Here is a tiny trained network, its code and every weight. The questions are about switching its units off for an input and a class, where a switched-off unit gives its printed mean instead of its output.

import numpy as np


def w(rows, s, z=0):
    codes = np.array(rows[::2]) - 128.0
    scale = np.full(codes.shape[1], s)
    scale[-1] = z or s
    return codes * scale


def norm(h):
    return h / np.sqrt((h * h).mean(-1, keepdims=True) + 1e-5)


def f(y):
    return y / 2 * (1 + np.tanh(0.7978845608 * (y + 0.044715 * y**3)))


def log_softmax(a):
    a = a - a.max(-1, keepdims=True)
    return a - np.log(np.exp(a).sum(-1, keepdims=True))


def net(x, mask):
    res = np.array(x, float).reshape(1, 2) / 4 @ E
    u = 0
    for l in range(2):
        y = f(norm(res) @ A[l][:, :-1].T + A[l][:, -1])
        res = res + np.where(mask[u : u + 15], y, B[l][:, -1]) @ B[l][:, :-1]
        u += 15
    return log_softmax(norm(res)[-1] @ U[:, :-1].T + U[:, -1])


A, B = {}, {}
E = w([
[254,64,44,167,153],'x0',
[185,145,194,76,16],'x1',
],0.0055)
A[0] = w([
[70,141,53,157,136,89],'L0N1',
[87,71,100,176,146,181],'L0N2',
[89,141,132,204,206,36],'L0N3',
[128,65,187,149,125,18],'L0N4',
[105,147,110,33,177,44],'L0N5',
[162,61,76,155,95,151],'L0N6',
[79,98,125,154,171,76],'L0N7',
[130,121,183,81,80,98],'L0N8',
[114,149,148,195,138,151],'L0N9',
[150,57,125,46,215,6],'L0N10',
[99,70,206,176,99,112],'L0N11',
[77,99,59,73,90,149],'L0N12',
[193,180,200,94,15,106],'L0N13',
[145,125,219,204,160,102],'L0N14',
[99,253,85,40,143,191],'L0N15',
],0.0064,0.0018)
B[0] = w([
[145,170,104,119,103,177],'L0N1',
[164,158,134,99,125,191],'L0N2',
[133,215,143,117,133,203],'L0N3',
[95,101,177,253,83,107],'L0N4',
[129,96,99,107,123,130],'L0N5',
[141,131,183,49,176,177],'L0N6',
[95,251,76,187,76,170],'L0N7',
[118,137,44,186,119,170],'L0N8',
[209,136,73,152,132,148],'L0N9',
[77,146,167,71,66,131],'L0N10',
[137,95,100,216,113,137],'L0N11',
[157,179,115,192,129,137],'L0N12',
[150,201,91,122,151,254],'L0N13',
[125,152,95,155,106,125],'L0N14',
[181,48,161,187,167,191],'L0N15',
],0.0057,0.004)
A[1] = w([
[65,209,159,113,117,118],'L1N1',
[118,189,187,145,128,69],'L1N2',
[73,132,152,140,59,140],'L1N3',
[106,102,76,188,173,15],'L1N4',
[189,148,118,111,140,251],'L1N5',
[131,168,161,127,103,55],'L1N6',
[175,128,156,95,2,42],'L1N7',
[164,140,194,126,22,117],'L1N8',
[142,122,136,148,147,66],'L1N9',
[154,99,82,193,113,112],'L1N10',
[69,110,164,127,242,194],'L1N11',
[20,88,182,155,85,73],'L1N12',
[119,178,160,77,176,162],'L1N13',
[178,122,119,194,170,90],'L1N14',
[149,198,201,53,92,111],'L1N15',
],0.0099,0.0023)
B[1] = w([
[118,44,109,109,148,254],'L1N1',
[180,100,174,103,150,189],'L1N2',
[172,124,130,142,141,163],'L1N3',
[99,178,158,113,44,159],'L1N4',
[89,73,153,121,141,234],'L1N5',
[150,142,136,87,106,148],'L1N6',
[87,172,88,159,165,187],'L1N7',
[87,162,59,124,134,187],'L1N8',
[116,123,131,127,129,121],'L1N9',
[120,141,215,90,85,139],'L1N10',
[144,183,104,128,94,215],'L1N11',
[215,1,113,81,199,174],'L1N12',
[139,141,144,152,64,201],'L1N13',
[109,105,162,142,111,169],'L1N14',
[120,155,168,163,96,203],'L1N15',
],0.0088,0.0056)
U = w([
[70,253,25,160,132,232],'0',
[158,4,108,87,190,185],'1',
[102,136,253,153,32,4],'2',
],0.014,0.002)

Each question gives the input, the list of numbers given to net, and the class t.
The units are the neurons (one row each of A and B). Each row of codes is followed by its name. A weight is (code - 128) times the scale printed after its matrix; where a second scale follows, it is the last column's (A, B and U).
mask holds one flag per neuron, layer by layer. A switched-off neuron (its flag False) gives its mean, the last column of its row in B, instead of its output. The means were averaged over made-up inputs and are rounded, as every weight is.
A unit's drop is (log p(t) with every unit on - log p(t) with that unit switched off) / (log p(t) with every unit on - log p(t) with every unit switched off).
unit that matters most: the unit with the biggest drop
k most important neurons: the k neurons with the biggest drops, biggest first
k most important neurons of layer l: the k neurons of layer l with the biggest drops, biggest first
drop of u: that unit's drop, to one decimal
input [-7,5], class 1: unit that matters most	L1N12
input [1,-4], class 0: 3 most important neurons of layer 1	(L1N12, L1N10, L1N13)
input [3,-2], class 2: 3 most important neurons of layer 1	(L1N1, L1N13, L1N12)
input [-3,-1], class 2: 3 most important neurons of layer 0	(L0N15, L0N10, L0N9)
input [-3,-3], class 2: 2 most important neurons of layer 0	(L0N15, L0N9)
input [5,6], class 0: 2 most important neurons	(L1N7, L1N1)
input [-6,5], class 1: 3 most important neurons of layer 1	(L1N12, L1N1, L1N2)
input [-7,6], class 1: 4 most important neurons of layer 1	(L1N12, L1N1, L1N2, L1N11)
input [3,1], class 2: 2 most important neurons of layer 0	(L0N6, L0N15)
input [-4,-2], class 1: 2 most important neurons	(L0N13, L1N12)
input [1,2], class 2: 3 most important neurons	(L0N13, L1N1, L1N12)
input [7,-8], class 0: 3 most important neurons of layer 1	(L1N1, L1N4, L1N12)
input [-4,-1], class 1: 2 most important neurons	(L1N12, L0N13)
input [4,4], class 0: 2 most important neurons of layer 0	(L0N15, L0N9)
input [1,-2], class 2: most important neuron of layer 1	(L1N15)
input [-2,-2], class 2: 2 most important neurons	(L1N12, L0N15)
input [2,-3], class 2: drop of L1N8	0.2
